X =
array([[3, 5, 7, 7],
       [3, 5, 7, 7],
       [3, 5, 7, 7],
       [6, 2, 4, 4],
       [3, 5, 7, 7],
       [3, 5, 7, 7],
       [5, 5, 5, 5],
       [3, 5, 7, 7],
       [3, 5, 7, 7],
       [3, 5, 7, 7],
       [3, 5, 7, 7],
       [3, 5, 7, 7]])
Indices start at 1.
(1, 1) -> 3
(8, 2) -> 5
(11, 4) -> 7
(10, 4) -> 7
(10, 3) -> 7
(8, 3) -> 7
(7, 2) -> 5
(1, 3) -> 7
(2, 1) -> 3
(10, 2) -> 5
(7, 3) -> 5
(9, 2) -> 5
(5, 3) -> 7
(9, 3) -> 7
(4, 1) -> 6
(9, 1) -> 3
(3, 4) -> 7
(2, 2) -> 5
(4, 3) -> 4
(11, 2) -> 5
(6, 2) -> 5
(8, 4) -> 7
(2, 4) -> 7
(1, 2) -> 5
(4, 4) -> 4
(10, 1) -> 3
(8, 1) -> 3
(3, 3) -> 7

m =
[[-37 -23 -23 -60  46  60  32 -26  21  35]
 [-21  55  -6 -46 -34 -34 -59 -21  29  58]
 [ 42 -52 -14  -4 -38  23  -8  35 -40  12]
 [ 20 -53  39  -8 -39 -20 -11  -8  50 -22]
 [ 31 -60  36 -47  43  44  14  41  59  13]
 [ 28 -19  17  30  45   1 -58  56 -30  37]
 [-51  56 -50  60  49 -11 -32  -5  56 -35]]
Indices start at 1.
(1, 1) => -37
(5, 2) => -60
(6, 3) => 17
(5, 1) => 31
(4, 1) => 20
(7, 4) => 60
(6, 7) => -58
(2, 3) => -6
(6, 2) => -19
(7, 1) => -51
(6, 9) => -30
(6, 5) => 45
(3, 1) => 42
(3, 10) => 12
(2, 7) => -59
(1, 5) => 46
(3, 6) => 23
(4, 6) => -20
(2, 5) => -34
(4, 8) => -8
(3, 9) => -40
(1, 10) => 35
(1, 3) => -23
(2, 9) => 29

a =
[[ 10.3   6.0  -7.4  15.2  17.3   4.7  21.3   2.3  -1.2   9.4]
 [ 12.1   6.0  -7.7  11.2  19.9   5.2  21.0   3.5   1.2   6.1]
 [ -4.5   3.7   1.4  23.3  -5.3  -1.0   7.4  -1.2 -10.5  18.5]
 [  9.4   6.5  -8.2  19.0  17.3   3.7  22.7   1.9  -3.6  12.1]
 [ 13.4   3.6  -4.7  -8.3  19.4   6.4  10.1   5.6  10.6  -8.1]
 [ 11.7   2.2  -0.8 -16.7  15.0   6.3   2.3   5.6  14.3 -13.3]
 [ -1.9  -1.2   8.9 -15.1  -7.6   1.3 -14.1   2.6   8.8  -8.9]]
Indices start at 1.
(1, 1): 10.3
(7, 10): -8.9
(5, 6): 6.4
(1, 6): 4.7
(5, 9): 10.6
(1, 10): 9.4
(5, 5): 19.4
(6, 10): -13.3
(6, 3): -0.8
(7, 3): 8.9
(6, 6): 6.3
(5, 3): -4.7
(4, 9): -3.6
(6, 5): 15.0
(5, 7): 10.1
(3, 6): -1.0
(2, 6): 5.2
(4, 7): 22.7
(2, 8): 3.5
(7, 6): 1.3
(1, 8): 2.3
(2, 10): 6.1
(3, 4): 23.3
(1, 9): -1.2
(6, 9): 14.3
(7, 4): -15.1
(4, 6): 3.7
(3, 5): -5.3
(4, 2): 6.5
(1, 3): -7.4
(3, 1): -4.5
(5, 8): 5.6

x =
1,-14,44,-61,-22,4,12,-36,27,51,-36,-2,-39,40,-9,20
0,-35,-20,21,28,28,-32,28,12,-16,-19,28,1,-36,-19,-36
0,-34,-19,20,27,27,-30,27,12,-15,-19,27,0,-34,-19,-34
2,-14,44,-61,-22,5,12,-35,27,50,-36,-2,-38,39,-9,19
-9,26,8,-26,-36,-37,21,-35,-22,4,12,-37,-8,24,11,25
20,21,19,22,21,20,20,21,20,19,21,20,21,20,21,20
-9,26,9,-26,-35,-36,21,-35,-22,5,11,-36,-8,24,10,25
0,0,0,0,0,0,0,0,0,0,0,0,0,0,0,0
-5,25,29,-44,-39,-31,30,-44,-8,27,3,-33,-18,43,11,36
0,-35,-19,20,28,28,-31,28,12,-15,-19,28,0,-35,-19,-35
-10,27,8,-26,-36,-38,22,-36,-23,4,12,-37,-8,24,11,25
Rows and columns are counted from 1.
(1, 1) = 1
(9, 13) = -18
(4, 6) = 5
(10, 3) = -19
(8, 11) = 0
(7, 1) = -9
(5, 6) = -37
(5, 2) = 26
(7, 5) = -35
(1, 2) = -14
(7, 11) = 11
(1, 8) = -36
(8, 13) = 0
(9, 3) = 29
(5, 11) = 12
(1, 11) = -36
(5, 16) = 25
(6, 14) = 20
(10, 15) = -19
(3, 10) = -15
(1, 7) = 12
(8, 15) = 0
(11, 4) = -26
(11, 2) = 27
(6, 3) = 19
(6, 5) = 21
(4, 1) = 2
(6, 7) = 20
(7, 15) = 10
(10, 11) = -19
(9, 10) = 27
(5, 12) = -37
(10, 13) = 0
(5, 13) = -8
(1, 13) = -39
